Moves between objects:
MQ j TR
MQ i GJ
MQ a LZ
MQ n DH
MQ u SL
MQ r GD
MQ k TM
MQ d CH
MQ w ZD
DS j ZQ
DS i TM
DS a MS
DS n BC
DS u MF
DS r QC
DS k GJ
DS d LP
DS w PF
HZ j BR
HZ i CH
HZ a MM
HZ n GL
HZ u GG
HZ r RG
HZ k LP
HZ d GJ
HZ w MH
HS j JG
HS a CG
SF j QB
SF n CG
QB j SF
QB i DH
QB a ZC
QB n GJ
QB u FM
QB r QP
QB k BC
QB d GL
QB w DQ
CH i HZ
CH d MQ
QP n CM
QP r QB
RG r HZ
RG d CM
GR j QG
GR u CG
NH a CM
NH r JG
MH d LD
MH w HZ
RN r LD
RN w CM
JG j HS
JG i LZ
JG a GJ
JG n ZC
JG u RH
JG r NH
JG k MS
JG d MM
JG w PJ
FM n QG
FM u QB
BC n DS
BC k QB
GJ j CG
GJ i MQ
GJ a JG
GJ n QB
GJ u QG
GJ r CM
GJ k DS
GJ d HZ
GJ w LD
FP u LD
FP w QG
HD j LD
HD w CG
LP k HZ
LP d DS
ZC a QB
ZC n JG
CM j JT
CM i GD
CM a NH
CM n QP
CM u DD
CM r GJ
CM k QC
CM d RG
CM w RN
TM i DS
TM k MQ
TR j MQ
TR i CG
MF u DS
MF k QG
ZQ j DS
ZQ k CG
LZ i JG
LZ a MQ
GL n HZ
GL d QB
RH a QG
RH u JG
JT j CM
JT r CG
DD u CM
DD r QG
QC r DS
QC k CM
BR j HZ
BR d CG
DQ n LD
DQ w QB
CG j GJ
CG i TR
CG a HS
CG n SF
CG u GR
CG r JT
CG k ZQ
CG d BR
CG w HD
PJ a LD
PJ w JG
GD i CM
GD r MQ
MM a HZ
MM d JG
QG j GR
QG i SL
QG a RH
QG n FM
QG u GJ
QG r DD
QG k MF
QG d GG
QG w FP
DH i QB
DH n MQ
SL i QG
SL u MQ
MS a DS
MS k JG
GG u HZ
GG d QG
PF k LD
PF w DS
ZD i LD
ZD w MQ
LD j HD
LD i ZD
LD a PJ
LD n DQ
LD u FP
LD r RN
LD k PF
LD d MH
LD w GJ

The rows follow the links: the fewer symbols apart two objects are, the more alike their rows tend to be.

Each row is also shifted at random along 9 hidden directions that mean nothing.

Some objects, each with a row of numbers:
FP [  -7   11  -15   27   -8   -7  -24  -32    0   15   41  -46  -16  -25  -10   42  -14  -16   -8    7   32  -20   22  -27   13  -16   30   26   46   30    6    1  -26  -20  -21   -2   31   -7   20    9   66  -28   25  -24   23]
ZD [-106   31  -18   51    7  122  -34    7  -19   75    1  -13  -15  -30   52  -36    4  -28  -17   36  -73   -2    9  -14  -25   12  -12    5  -69   36  -25  -48    9   11   -7   -5   13    8  -72   50  -38   -2   17   42   34]
BR [ -80    1   17  -12   13  -55   -6  -29   43    3   43  -10  -13  -57   17   -3    1   51   60    7  -25  -19   76   23   31   18   11  -12  -26   36   -2    9  -39   11  -24   22   63  -33    6  -49    8  -49   32   31  -28]
NH [ -23    0   -7    8  -23  -79    3   -1   -4  -18   36   13   19   23   34  -21   -4   -3  -13  -47   45  -23  -14   56  -12   -5   28   24    8  -15   17  -32    1   11  -27   24   41   15   16   11   18  -33   24  -19   36]
DQ [  15   16   13  -38   16   21   -4   16   22  -72  -63  -49  -60  -61  -72   42  -58  -15   73    1  -33   -8   43  -17   36  -52   11  -14 -113   23  -35   34   64   14  -84  -22   55   28  -10   -3   -6  -52    0   23   18]
RH [  84   25  -59   24  -28 -120  -13    4  -14  -15   44   -9   29   16   -3   83   -6  -19   -8   -3   41  -15  -23  -22   24   18    6   18   79  -11    7   19  -50  -39  -24    6  -19  -14   82  -19   43  -36   80  -20  -19]
DS [ 129   10  -27   13  -35  -21  -26   20   -8  -43   29    0  -26   46    4  -14   11   16  -15   11   75  -24  -28   33    2  -31    6  -15   33   -7  -19  -41   47  -17   20   -8  -15  -14   -8   23    3   14  -35  -20    3]
LZ [  17   24  -72   46  -25  -20  -10   14  -76    4   19  -22    6   14   13  -13   17  -49  -18   28   16   22  -48   33  -47   44   24    7  -71  -26  -51  -78   60   35    6   -5    5   22    2   58   12  -18   60   12  -16]
MM [  -9   -9   -8  -29   60   18   24   -1  -46  -21  -29   14  -42  -17  -74  -46   28   15   38  -30   51   -4   -8   46  -11  -29   17    5  -54    5  -33    4   66   30   36  -26  -13   19  -55   12   -3    5  -48  -40  -33]
ZC [  50   -8  -54  -44  -24   30   13   66    3   -1   70  -45   65   40   50  -81    8  -16  -54    8   78  -11  -26   -8  -98  -17    0   -1   41  -32    6  -44    6  -61   30  -16  -90   45   21   11  -46   11   65   15   42]
TR [  59   13   -9   -2   -2  -48    4  -18  -12   -3   43   11  -21   11   51  -54   13    2   -2   16   22   -9   51   42  -26   31   20   -2  -21  -45  -12  -48   47   65    7  -10   30  -21   30  -21  -22  -18   33   13   18]
DH [ -21    5  -39   -1  -48  -25    6   18   41  -66  -29  -51    1   -2  -46   74  -51    0   22   46  -18    8   13  -37   38  -14    4  -12  -13    1  -14   19  -16  -21  -44   -4   21   -1   39  -13   48  -14   56   17    9]
HZ [  63   45  -52    4  -16    5   16  -10  -31  -61  -46   -4  -53   24  -70   40  -22   28   63  -14    3  -10  -21   29   18   35  -15   -9   -8  -16  -32  -41  -19   24  -20  -26    9   40  -15   39   18    7   14  -46  -23]
GL [ -57   -3  -27    1  -50  -12   28    9   24   -1   42  -49  -23   23   -9    3  -36   25   21   24   -1  -25    1   25  -17   21    6  -14   22    7    9  -18  -53  -21  -13   15   20   28  -13    8   37   19   44   -3   -9]
GG [ -22  -18  -32   17    0   -1   27  -29   19    4   58   -5    9  -20   51  -32    2   28   38  -17  -45  -49   12   17  -19   17   22    5   -1   11    6  -17  -76   21  -45   34   -5    6   -2  -27  -68  -24   71   -4    4]
GR [ -29   47  -41    4  -22   24  -60  -15   13   46   59    6  -51  -19   44   -1    8   -6    8   41   39  -28   69    9    0  -12  -84    5   60   40   41  -18  -10  -40   40    1   16  -19  -18  -25  -16    4   15   34   38]
JG [ -30   34  -49   22    2   32    3   20  -35  -20   13  -13   30   27   27   -4   29  -25   -9    9   11  -25  -33   24  -59   11   -8   15  -24  -18  -19  -64   -8    2  -12    7  -38   49   20   76  -35  -14   36    3   16]
HD [ -46  -49  124  -15   69  -10   53  -42   13   57   12   51    2    9   24  -53   36    3  -29  -23  -38   -9   44  -15  -34   26   64   11    3  -33   20   59    0   86    2    7  -16  -15   27    5    0   20  -61    0  -28]

From each start, follow one symbol. Which object do you reach?
Answers are names.
---
[ -63  -53   30   37  -24  -54   18  -35    2   11   50  -11  -20   26    3  -16   15    4  -35   35   57  -13   -2   38    9  -29   74    9    8    9  -14   -4   32   31   36   33   35  -50  -12   26   78   16  -43  -20  -32]
k -> MQ
---
[ -81    4    8    0   18   44   18  -23   23   22   19    1  -28   23  -27   -7    5   53  -20  -12   34  -24   26  -23    6  -10   12   12   82   13   29   18  -60  -31   23  -31  -18   15  -31   18   40   31  -28  -47    8]
w -> HZ
---
[  36   41  -56  -14  -45    3    4   -1   11 -111  -30    6   -2   50  -45   22  -45   20  -22  -24   83    0  -12   -1   40  -41  -33   32   53  -34    8  -46   14  -23    6  -55   13   14   17   -7   29   16    4  -69   88]
r -> MQ
---
[  60   33   -3  -32  -10  -12  -23   15   18   10  -12   -1  -32  -26   19   -9  -29  -10   43   19  -43  -14   47   14   -2   20  -44  -37  -45  -12   -6   16   36   15  -19   -6   23   -3    8  -31  -62  -25   24   58    5]
j -> QB
---
[  19   14   14   16    8   70    1    3  -45   61   -2   29  -21   15   24  -62   -2  -26  -29  -36   -9   -4  -30   34  -52   20   -4   13  -36  -13   11  -49   45   33    1  -12   13   45  -61   53  -32   21  -27  -13   53]
w -> CM
---
[  71  -39   11   28  -10  -12  -17    4  -17   77   67   17    6    9   61  -45   41   -5  -51   10    3  -17  -32   15  -33    3   19  -10   20    4    5   -6   16   -5   36   41  -30  -35  -28   -7  -43   16   -4   17  -24]
k -> QG
---
[ -30    2   10   19  -14  116    6    1   10  -16   49  -21   -9   45   47  -29    8   17  -42   -8   13  -50   -7    8  -47  -37   11   -9   34   -6   -6  -65    1    6  -20    4  -36   23  -28   70  -47   18  -22  -20   47]
k -> LD
---
[ -42  -19  -21   13  -18   -9  -26    9   79  -29   57  -26   34   -6   51    0    1   84   10   -9  -14  -19   17  -22   34  -34    4  -29   62   49    0    6  -91  -92  -18    3  -10  -41   13  -55  -31  -22   37    9   -4]
d -> DS
---
[  38   34   28    5    8   55  -10    2  -41   27  -60   42   21   -8   16   23    2  -36    9  -23  -68   59  -31   20  -17   75  -68  -29  -45  -25  -13  -36   24   49   13    8   -5   30   -3   21  -42   25  -10   32    9]
r -> CG
---
[ -27   -7   27  -27   -5   61   36   15    2   14  -49   31  -24   14  -21  -32  -35  -14    1  -16  -38  -10  -22   24  -15   -1  -39   10  -27  -22   38   22   36   24    0    6    0   45  -41   12  -45   43  -43    7   46]
r -> QB
---
[ 112    4  -25  -50    5   23   28    6   -8  -88  -34   14   14   44  -75  -17  -19   44  -24  -70  118   27  -34    7    3  -34  -21   18   78  -40   -3  -39   11  -42   49  -73  -38   41    8   -6   31   38  -20  -88   20]
r -> HZ
---
[  35   -1  -31  -58  -28   34   13   31   28  -56   16  -42   -6   22  -19  -32  -33    8   -1   22   72  -27   20    2  -30  -51   -1   12   21  -26   20  -11   29  -38   -6  -20  -23   36    8   -4  -19    8   22   -2   49]
i -> DH
---
[ -50   -6   28   -4  -11   29    2   -7   62  -89  -83   30   21   24  -62  111  -24   32   -1  -25   -8   20  -18  -44  100  -50  -49   -7   65   17   16   46  -39  -43    1  -11   -5  -12   12   -4   33   27  -83  -38   24]
r -> DS
---
[-176  -79   43   10   27   20  108  -51   46  -69    4  -18   28    5   -9  -11   18   47   33  -12  -67  -18    6    9  -22    2   99   21  -51  -21  -32  -19  -68   86  -54   39    3   -2   37   13    2   -4   34  -46  -10]
d -> MQ
